[-46  -1  -1  25 -30  -5   4 -22 -18  -2  14  -8   0  -5 -10   9 -46 -31
 -12   4  25   8] | (91)
[-32   1  11  12 -24  -6   4 -18   1  -7   6   4  -2  12 -15 -27 -20 -18
 -16  -1  15   6] | (86)
[-43  -3   5   9 -10  -4  -3 -12   7   3   5  -2   0   6  -4  10 -19 -13
 -14   4  -2  -6] | (91)
[-40  -1  -2   7   1 -13  -7  -2  -4   0  -8  15  -1   5   4   5 -24   6
  -5  -8   5  -6] | (94)
[-50  -3  12  11 -18 -11   1   0   9  -8   1   0  12  20  -8 -10  -9   1
  -6   1  11   9] | (86)
[-30  -4  12   9  -7 -16   1 -22   6 -14   1  -1  23 -25   3   2 -15 -12
 -11  -4   8   1] | (86)
[-33  -1  -7  51 -14 -17   2 -10  -2  -7  -5   7   5   2   7 -13 -34  -1
   1   7  28   2] | (83)
[-51  -4   7  -4 -20  -2  11 -25  19  -7   0 -14   1   9   5   3 -19  -6
 -14   5  27   2] | (86)
[-24   3  12 -10   0  -5  14  10  -1   4  -1  -3   6  36  12  -5 -12  13
  -2   5  28   6] | (92)
[-78  -3 -22   2 -37 -27   3 -24  -1   3   0   0  15  24  16 -11 -42  -7
 -18  13  33   7] | (92)
[-27  -9  -4  -1 -11 -10 -11  -6  -5  -2   1  -1   2   7 -16  -1 -19   2
  -3   7  14   4] | (91)
[-15  -4  -2  25 -12 -13  -2 -14   1 -14  -3   5  -9  -2   8   6 -32  -7
   4   5  30   6] | (83)
[-32 -12   5 -25 -24 -18   7  -8   5  -3   3   6   2   4 -18   0 -21  -8
 -12   3  31   6] | (91)
[-53  -8  -2   9 -18  -4   9 -19   2  -1   3  -4  -7  -2   2  19 -46 -16
  -5   4  23   3] | (91)
[-41  26   3  21 -20 -20   3 -11 -15  -3  -1   1   1   3  12  13 -38 -14
  -4  -7  39   5] | (83)
[-80  -4  -1  21 -37 -27  -6 -30  -3  -1   9  -5   1 -16 -14  -5 -50 -12
 -18  19  42  -4] | (91)
[-34  -8   4  13 -14 -19  -1  -1  -9   2   2 -11  -4   6  -8   3 -31 -10
  -4   7  27   6] | (91)
[-53 -12   8  12 -18  -9   6 -17   4  -4  16  -2  -7   8 -22  11 -35 -10
 -17   6  26   7] | (96)
[-25   4   2  16  -5 -18  -6  -1   2   1 -10  12   3   2  17  13 -19 -11
   7   1  18   1] | (94)
[-34   3   2   6  -5  -8   8 -11  -7   0   3  -5   3  11 -13   4 -17  -2
  -9  -1  18  -9] | (86)
[-68 -23   7  10 -13 -23  11 -14   9   3   1   1   9  14  -5   2 -32  -7
 -10  -4  21   8] | (86)
[-43 -11   8  12  -5 -23  26  -7   7  -9   9  -3   3   6  -6   0 -16 -12
 -18  -1  30   6] | (86)
[-50  -9  -4  10 -21 -17   3  -9  -2   5   2   1  -4   5 -12   7 -49  -9
 -11 -11  27  -3] | (91)
[-48   2   0  23 -20 -24   6  -7  -4  -3   9   3  -5   1  14   7 -34 -11
  -8  19  25   2] | (83)
[ 15  -5  12   0  17  -7  -8 -10   0   4  15  -7   2   0 -23  -4   1   5
   6  -1   6   5] | (96)
[-58  -9  12  14 -20 -12   8  -5   0  -3   9  -1  -1  -1 -14  13 -46  -8
 -11   3  32  11] | (91)
[-45   2 -10  20 -19 -19   2  -7   3  -2  -5   2   3   9  -3  15 -37  12
 -13   1  38   7] | (83)
[-57 -10  11   9 -22 -15  -2 -31   0   0   9  -7   6  20 -17  -8 -27 -15
 -17  -4  27   7] | (86)
[-35  -2  -5  27 -10 -24   6  -2  -2   1  10  12  -1  -6  10  -5 -29  -4
 -10  -2  41   2] | (83)
[-61  -9   6  13 -21 -16   2 -24  10  -5   6 -10  12   6  -8   0 -34 -13
 -16  16  21  17] | (86)
[-18   3  -8  15   3 -23   7   1  -4  -8 -11  11   2   5  19  -6 -16 -24
  -2  11  28   2] | (83)
[-44  -8   6   6  -9  -9   5  -8  11   6   6  -1   5   8 -23   7 -32 -14
   0   5  16   6] | (96)
[-38  -4   3   2 -18 -12   4   5  10  -5  -5  18   6   1  14  12  -7  -3
 -12  -9  11   7] | (94)
[-28  -7  -3  19  -2 -17   2   8   6   0   4  -5  -2  -4 -16  17 -44  -7
  -8  -4  38  -8] | (83)
[-25  -7  -2   9   3  -4  -5  -2   3   4   1  -3 -20   2 -17   9 -35 -13
  -2  15  11   8] | (91)
[-40 -16   1  18 -15 -11   5 -10   9 -10  69   6   0   0 -20  14 -37 -18
 -17   3  23   7] | (96)
[-59 -11  11  13 -13 -16  -5 -21  -5  -4  15   1  15  12 -29  -1 -24  -9
 -12  -1  17  10] | (86)
[-30  -6  -4  13 -10 -25   4  14  -7  -7 -10   4   3   8  12  -7 -31  -5
  -8   7  28  -1] | (83)
[-30 -17  -3  26   2 -23  18   0  -3  -7  32   4  19   1  17  13 -41   9
  -7  -8  35   2] | (83)
[-20 -14   2  13 -11  -7  13  -4  -2   3   5   1 -12   1 -17  12 -33 -13
  46  -2  25   8] | (96)
[-34  -8  -6  10 -15  -3  10 -18   7  -8  10  -3  -4  -2 -14  12 -28  -5
 -10   0  11  -1] | (91)
[-29 -10   9  10  -4 -13  -3  -9   8  -5 -16  -9  -7  14 -18   3 -35  -7
  -7   4  30 -10] | (96)
[ 19   6  -5   6   9  -3 -12  13  -2   3  -2 -12  -9  -5   1   9  -7   9
   3   6  16   3] | (83)
[-34  -3  22   5 -10  -3  -5 -18   6  -2   5  -2   9   4 -20   7 -21  -3
  -5  12  19   6] | (96)

[-11   2 -27  -2  -4 -36   9 -11 -11  28  -5 -29  10   3   6   0  33  -2
  16  17  11   9] | <9>
[-20  -5 -56   3  18 -30  26 -13 -17  26  14 -53  17   6 -14  11 -26  -7
  47   4  36   7] | <25>
[  7   1 -19  17   5 -28  17  -6  -4  13 -14 -15  -4   9   1  -8   4  12
   2  -2  35   4] | <7>
[ 12  14   2   6   4 -23   3  13  -1   8 -11 -11  -4  11  11  -6  -5  22
  -6  28  16  10] | <18>
[  0   0   0   9  13 -10 -14   7  -4   7  11  -4   0  -2 -10  -9 -12   7
  -4  -4  -2   0] | <11>
[ -1   6 -48  18   1 -36  10  -4  -9  23  -5 -40   2  -6  -3   6  -6  13
  10  10  34   2] | <9>
[ -1   2 -39  10  11 -44  35  -7 -12  27 -15 -47   7  10  -6  -3 -13 -10
  21   9  28  15] | <9>
[ 11  -3 -11  11 -11 -42   1   0  -8  31  -7 -27  -8  14  -7  -4  10   4
   8   5  30   5] | <18>
[ -2  10 -16  -6  -6 -33  36   9  -5  26   4 -34   8  15 -17 -10  -8   8
   6  18  37   5] | <27>
[  1   5 -45  -5   6 -55  27  22  -9  53  -4 -47   0  11   1   6   0   0
   1  10  45  16] | <27>
[ 11   6 -20  -1 -14 -52  42  11  -7  23 -21 -17  -4  31  -9  -8  -8  -2
 -16  28  39  -5] | <27>
[-10   4 -29   4  -2 -27   1  -1  -4  19  14 -47   7  21  -6  11  -6   4
  22   0  27  11] | <18>
[ 10  -6 -28  -6  -3 -27  12   5  -7  16 -11 -36  -1   7 -15   8   0 -17
   3  10  39  12] | <11>
[-11  -5 -35  11  16 -47  10 -11 -18  31   4 -61   4  26   0   4   4   8
  16  18  59  11] | <11>
[ -6  -1 -31   0  12 -25   0   1 -13  20  -3 -47   1  -3  -4  -5   3   1
  20   8  41   8] | <7>
[ -8  -2 -18 -11  -8 -37   7   4  -8   5  -1 -42  -2   6   8  -8  13  -2
  27   1  49   7] | <7>
[  1  -8 -22   0  19 -20  11   1 -11  11   2 -33  -2  -1   1  -8  -9   8
  11   2  26  -2] | <11>
[-24 -12 -26   1   7 -37  17  -5 -13  13   0 -40  -1   9  -5  -9  -6   0
  18   8  54   7] | <9>
[  5  -5 -26  30  -5 -40  26  26 -18  16  -5 -54   6  28  -5 -28  -9  13
   7 -11  49  21] | <9>
[  4   4 -47  13  25 -45  -1   2 -22  42 -22 -44   8   4 -19  -3 -10 -15
  13  16  45  -9] | <9>
[  2 -11 -47   1  13 -31   1  -4 -34  26  -1 -42  13  11   3  -7  29   0
  25   2  30   9] | <9>
[  7   4 -13  11  11 -31 -10   2   5  21  -5 -27  -3   7  -9   0  -2   9
  -6  15  69   1] | <11>
[ -1   5 -33  -6   6 -38   7  -6 -13  13  -7 -29   6   4   3   8 -14   2
   7  16  23   0] | <9>
[  3  -1 -34  10   4 -39  30  -7 -18  21  -7 -34   3  11  -1 -10 -12  10
   3   8   7   6] | <7>
[-10  -2 -53   4  29 -32   6   2 -40  48   5 -27  11  -9 -14   6  -3 -12
  44  16  -9   0] | <27>
[ -2   5 -22  12 -20 -73  35 -11 -14  12  -9 -59   1  25  -7  -3  -4   7
   8   9  50  11] | <7>
[ 27  12   1  21  11  -4   1  24 -16  14 -14   5   6  -3 -10  -2 -10 -11
  -6  -5   5   6] | <11>
[  3  -1 -39   9  16 -36  11   9  -9  13   3 -55   7  16 -15 -11  -2   4
  11  11  45  14] | <11>
[-14  -4 -28   8  -4 -53  38 -12 -10  16   0 -49 -35  34 -13  -4  -7  -7
  10   1  64  10] | <9>
[ -4  -9 -56   2  21 -45  23  -9 -15  28  -5 -46   1  20   4  -1 -12  -7
  37  12  36   4] | <25>
[ -3  -3 -64 -20  34 -31  38   0  -9  34 -24 -38  16   2  -1   0 -13 -18
  26  -2  18  11] | <11>
[-11  18  -9   7  28 -31 -39 -23 -16  22  -5 -25 -16   0  -7  -5  -2   3
   9  10  23  -1] | <9>
[  7   4 -31  11   1 -44  39  -4  -3  34 -31 -22  15  22   6  -9  -7   1
  -3  45  14   1] | <9>
[-13  -5 -35  -4  10 -37  14  -6 -17  16  -4 -59   1   9  -9   8 -15  -2
  12  -1  35  23] | <11>
[  0  -3 -31   4 -12 -39  25   7  -6  22 -16 -44  17  28 -16  -8   3  87
   1  -2  41  12] | <11>
[-10   4 -37   6  -3 -52  42 -17 -15  25 -29 -48  -3  12   0 -12 -18  -2
  27  10  52  18] | <7>
[  0 -12 -43  10   6 -19   6   0  -2  29  -4 -29   6  -2  -8   4  -3  -4
  25  12  14  15] | <9>
[ -2   3 -36  14  35 -32  17 -10 -10  44  -3 -29   8   0  -4   1 -14 -20
  25  -2  -1   8] | <28>
[  2   5 -18  -1  25 -10  -1  -1 -12  20  13 -22   8  -8  -1   6 -13 -11
  34  -1  12  27] | <11>
[-13   3 -28   1  -5 -41  10  -4 -11  14  25 -37  14   6 -19  18 -28 -11
  21   9  32  26] | <25>
[ -9  14  14  -1 -10 -39   6 -12  -7  15  -3 -33   5   7 -23  14  -4  -2
   5  22  57  10] | <18>
[  1   6 -32  -8  13 -55   3   1 -12  35 -11 -35  -4  11  -4   2   3  14
   1  15  38  -8] | <9>
[-10  -9 -31   9 -10 -50  19 -30  -3  29  -1 -47   4  19 -10   7  -9   1
  27  17  47   9] | <25>
[ -3  -1 -36  10  23 -21   1  19 -13  29   3 -35   4 -10  -5   2  -9   0
  12   4  30  13] | <9>

[  2  19   0 -11  -6 -11 -12  -5  12  -9  21  31   5 -13 -20 -13  10  12
   1  18  -7  -3] | [81]
[ 10  14 -12 -11  -1  -5 -15   7  22 -12  -3   8   7  -7  -4 -11   3   5
   8  14   0  -8] | [90]
[ -3  13   0   2   1  -2  -7   4  -5   3  14  18   4  -7 -24  -1  -3  15
  -1   1  -6  -5] | [88]
[  9  13   5  -9 -11   4  -4   8  12  -2  -9  21  12 -15  -6  -9  -5   6
   7  12  -2 -12] | [91]
[ 10   7   0  -2  -1  -5   6   3   3  -8   0  28   6  -4 -19 -19  15  -4
  -4   4  -5  -2] | [90]
[ -1  13   7   0  -5 -20   0   1 -13  -2  25   1  -5  -1 -21  -2   7  18
   5   4  -7   1] | [88]
